Here is a tiny trained network, its code and every weight. The questions are about switching its units off for an input and a class, where a switched-off unit gives its printed mean instead of its output.

import numpy as np


def w(rows, s, z=0):
    codes = np.array(rows[::2]) - 128.0
    scale = np.full(codes.shape[1], s)
    scale[-1] = z or s
    return codes * scale


def f(y):
    return y / 2 * (1 + np.tanh(0.7978845608 * (y + 0.044715 * y**3)))


def log_softmax(a):
    a = a - a.max(-1, keepdims=True)
    return a - np.log(np.exp(a).sum(-1, keepdims=True))


def net(x, mask):
    res = np.array(x, float).reshape(1, 8) / 4 @ E
    y = f(res @ A[0][:, :-1].T + A[0][:, -1])
    res = res + np.where(mask, y, B[0][:, -1]) @ B[0][:, :-1]
    return log_softmax(res[-1] @ U[:, :-1].T + U[:, -1])


A, B = {}, {}
E = w([
[128,128,128],'x0',
[244,177,143],'x1',
[128,129,128],'x2',
[128,127,127],'x3',
[128,128,128],'x4',
[127,127,128],'x5',
[121,144,204],'x6',
[170,4,143],'x7',
],0.018)
A[0] = w([
[206,134,83,185],'neuron 0',
[102,192,154,142],'neuron 1',
[194,105,128,110],'neuron 2',
[87,138,148,60],'neuron 3',
[209,69,146,2],'neuron 4',
[69,163,120,163],'neuron 5',
[114,189,154,136],'neuron 6',
[37,151,87,157],'neuron 7',
[162,58,93,146],'neuron 8',
[138,177,78,74],'neuron 9',
[92,124,71,101],'neuron 10',
[6,167,134,152],'neuron 11',
[99,102,198,189],'neuron 12',
[24,175,104,215],'neuron 13',
[102,38,128,83],'neuron 14',
[201,139,180,132],'neuron 15',
[153,93,65,166],'neuron 16',
[189,35,92,60],'neuron 17',
[187,197,164,166],'neuron 18',
[101,100,138,125],'neuron 19',
[159,30,229,22],'neuron 20',
[205,142,69,149],'neuron 21',
[42,91,72,191],'neuron 22',
[185,221,98,110],'neuron 23',
],0.016,0.0073)
B[0] = w([
[111,142,186,207],'neuron 0',
[135,140,65,200],'neuron 1',
[168,188,135,186],'neuron 2',
[158,148,181,151],'neuron 3',
[208,121,147,201],'neuron 4',
[180,150,147,199],'neuron 5',
[132,192,86,193],'neuron 6',
[194,112,134,227],'neuron 7',
[125,125,80,210],'neuron 8',
[80,98,176,167],'neuron 9',
[172,130,93,170],'neuron 10',
[175,136,154,252],'neuron 11',
[78,98,224,185],'neuron 12',
[204,116,183,254],'neuron 13',
[21,183,82,210],'neuron 14',
[216,149,76,204],'neuron 15',
[173,154,79,187],'neuron 16',
[149,133,72,227],'neuron 17',
[100,209,71,223],'neuron 18',
[70,109,144,160],'neuron 19',
[92,91,192,222],'neuron 20',
[105,93,193,202],'neuron 21',
[83,121,24,241],'neuron 22',
[11,156,122,223],'neuron 23',
],0.012,0.02)
U = w([
[251,153,55,253],'0',
[116,187,23,80],'1',
[241,160,250,16],'2',
[54,85,196,40],'3',
[59,193,163,230],'4',
],0.014,0.0036)

Each question gives the input, the list of numbers given to net, and the class t.
The units are the neurons (one row each of A and B). Each row of codes is followed by its name. A weight is (code - 128) times the scale printed after its matrix; where a second scale follows, it is the last column's (A, B and U).
mask holds one flag per neuron, in row order. A switched-off neuron (its flag False) gives its mean, the last column of its row in B, instead of its output. The means were averaged over made-up inputs and are rounded, as every weight is.
A unit's drop is (log p(t) with every unit on - log p(t) with that unit switched off) / (log p(t) with every unit on - log p(t) with every unit switched off).
The circuit of an input: a set's keep is (log p(t) with only the set's units on - log p(t) with every unit switched off) / (log p(t) with every unit on - log p(t) with every unit switched off). Starting from the 12 units with the biggest drops (on a tie, the unit counted first), units are removed one at a time, each time the one whose removal leaves the highest keep (on an exact tie, the one counted first), for as long as the keep stays at least 0.8.
circuit, biggest first: the units of the circuit, biggest drop first
most important unit: the unit with the biggest drop
top k neurons: the k neurons with the biggest drops, biggest first
drop when u is switched off: that unit's drop, to one decimal
input [4,5,-1,-4,8,5,1,-1], class 1: most important unit => neuron 15
input [2,0,3,-7,1,-1,-3,-7], class 0: top 2 neurons => [neuron 13; neuron 1]
input [-3,0,-6,-8,-8,-8,-2,2], class 1: top 4 neurons => [neuron 13; neuron 7; neuron 11; neuron 15]
input [4,0,-1,-7,-6,0,3,-7], class 2: top 3 neurons => [neuron 13; neuron 22; neuron 14]
input [7,-5,-2,-8,3,8,0,-7], class 0: top 2 neurons => [neuron 22; neuron 1]
input [-8,1,3,-6,-4,5,2,7], class 2: top 4 neurons => [neuron 20; neuron 4; neuron 22; neuron 23]
input [5,3,-5,-1,-8,-1,1,-4], class 1: top 2 neurons => [neuron 12; neuron 20]
input [6,-1,-8,-4,-5,7,4,-8], class 2: top 2 neurons => [neuron 13; neuron 22]
input [0,0,1,0,3,-8,2,-8], class 2: top 2 neurons => [neuron 13; neuron 22]
input [4,6,3,-2,-4,4,2,-6], class 1: top 3 neurons => [neuron 18; neuron 1; neuron 15]
input [-5,8,-2,-2,6,5,4,-1], class 1: top 3 neurons => [neuron 23; neuron 15; neuron 18]
input [-6,0,6,-1,2,-7,5,-2], class 2: top 2 neurons => [neuron 22; neuron 14]
input [0,-7,-4,5,4,-4,3,-8], class 2: top 2 neurons => [neuron 13; neuron 11]
input [6,7,-7,3,-1,2,3,-2], class 1: circuit, biggest first => [neuron 18]
input [8,2,-3,-5,2,-8,-1,-2], class 4: top 2 neurons => [neuron 22; neuron 17]
input [6,-8,5,-1,4,-8,5,5], class 3: drop when neuron 20 is switched off => 0.0
input [-1,-3,-1,-7,3,-1,-2,-4], class 0: drop when neuron 22 is switched off => 0.1
input [-6,-5,2,1,-5,-3,-7,-7], class 0: drop when neuron 22 is switched off => 0.3
